[[-5.55 -2.02]
 [-6.98 -0.89]
 [-4.19  3.36]
 [-3.57  2.31]
 [-5.16  2.30]]
->
[[-6.98 -0.89]
 [-3.57  2.31]]

[[-0.07  1.03  1.12  3.56  3.93  2.98 -4.73  0.03  1.61]
 [ 3.39  2.90 -6.29 -5.42 -0.75 -4.67  0.67  5.45 -2.67]
 [-1.35 -1.96  4.80  1.93  0.31  4.02  2.61 -1.70  2.65]
 [ 3.81  2.53  2.07  0.82  1.94  1.38 -3.21  1.11  3.13]]
->
[[ 3.39  2.90 -6.29 -5.42 -0.75 -4.67  0.67  5.45 -2.67]
 [ 3.81  2.53  2.07  0.82  1.94  1.38 -3.21  1.11  3.13]]

[[-2.05  0.14  6.54 -3.56  4.45  6.54 -1.74 -3.49 -0.84 -4.44 -0.02 -0.78
   2.66 -3.64]
 [ 0.17  2.43 -1.31 -1.08 -2.36 -1.31  0.93 -0.69  0.03  2.50  0.54 -1.01
   2.29 -1.12]]
->
[[ 0.17  2.43 -1.31 -1.08 -2.36 -1.31  0.93 -0.69  0.03  2.50  0.54 -1.01
   2.29 -1.12]]

[[ 0.11  0.18  0.51]
 [-1.63 -3.18 -0.15]
 [ 1.06  1.59 -0.65]
 [ 1.43 -0.91  0.34]
 [ 0.13  0.57  0.02]
 [-0.46 -1.11  0.36]
 [-3.31  2.06  1.49]
 [-3.48  3.17 -5.43]]
->
[[-1.63 -3.18 -0.15]
 [ 1.43 -0.91  0.34]
 [-0.46 -1.11  0.36]
 [-3.48  3.17 -5.43]]

[[-0.14  2.12 -4.53 -1.97 -4.73  2.74 -4.90  1.91  3.42  0.51  0.13  0.94
  -5.19]
 [-5.11 -2.30  2.57  0.07  2.67  1.37  2.73 -2.93  0.05  2.22 -3.92  2.02
   2.88]
 [ 5.55  4.60 -4.84 -2.05 -5.05  0.45 -5.22  4.34  1.72 -0.72  4.40 -0.76
  -5.52]]
->
[[-5.11 -2.30  2.57  0.07  2.67  1.37  2.73 -2.93  0.05  2.22 -3.92  2.02
   2.88]]

[[ 4.63 -2.11]
 [ 4.86 -2.07]
 [ 1.93  3.85]
 [-5.71  2.01]
 [ 3.03  3.78]
 [ 3.80  4.07]]
->
[[ 4.86 -2.07]
 [-5.71  2.01]
 [ 3.80  4.07]]

[[-4.22 -1.17  6.87]
 [ 5.07 -1.56 -1.57]
 [ 1.14  4.10 -7.42]
 [ 0.69  5.35 -5.09]]
->
[[ 5.07 -1.56 -1.57]
 [ 0.69  5.35 -5.09]]

[[ 2.42  4.32 -5.87 -1.92 -0.19 -1.07]
 [-3.93  2.57 -0.29 -4.01 -2.98  6.30]
 [ 3.36 -0.79 -1.61  3.23  2.75 -3.22]
 [ 2.70 -1.50 -3.11  2.26 -1.93 -1.61]
 [ 3.67 -0.89 -2.08  3.20  2.44 -3.58]
 [-0.69 -3.14  2.48  1.37  0.80 -0.38]
 [ 3.91 -0.56 -2.41  3.12  2.30 -3.76]
 [-2.06  1.73 -2.58 -2.95 -3.78  2.99]
 [-2.32 -3.37  3.35  0.95  0.09  1.91]
 [-0.31  0.22  2.45  0.01  2.28 -0.17]]
->
[[-3.93  2.57 -0.29 -4.01 -2.98  6.30]
 [ 2.70 -1.50 -3.11  2.26 -1.93 -1.61]
 [-0.69 -3.14  2.48  1.37  0.80 -0.38]
 [-2.06  1.73 -2.58 -2.95 -3.78  2.99]
 [-0.31  0.22  2.45  0.01  2.28 -0.17]]
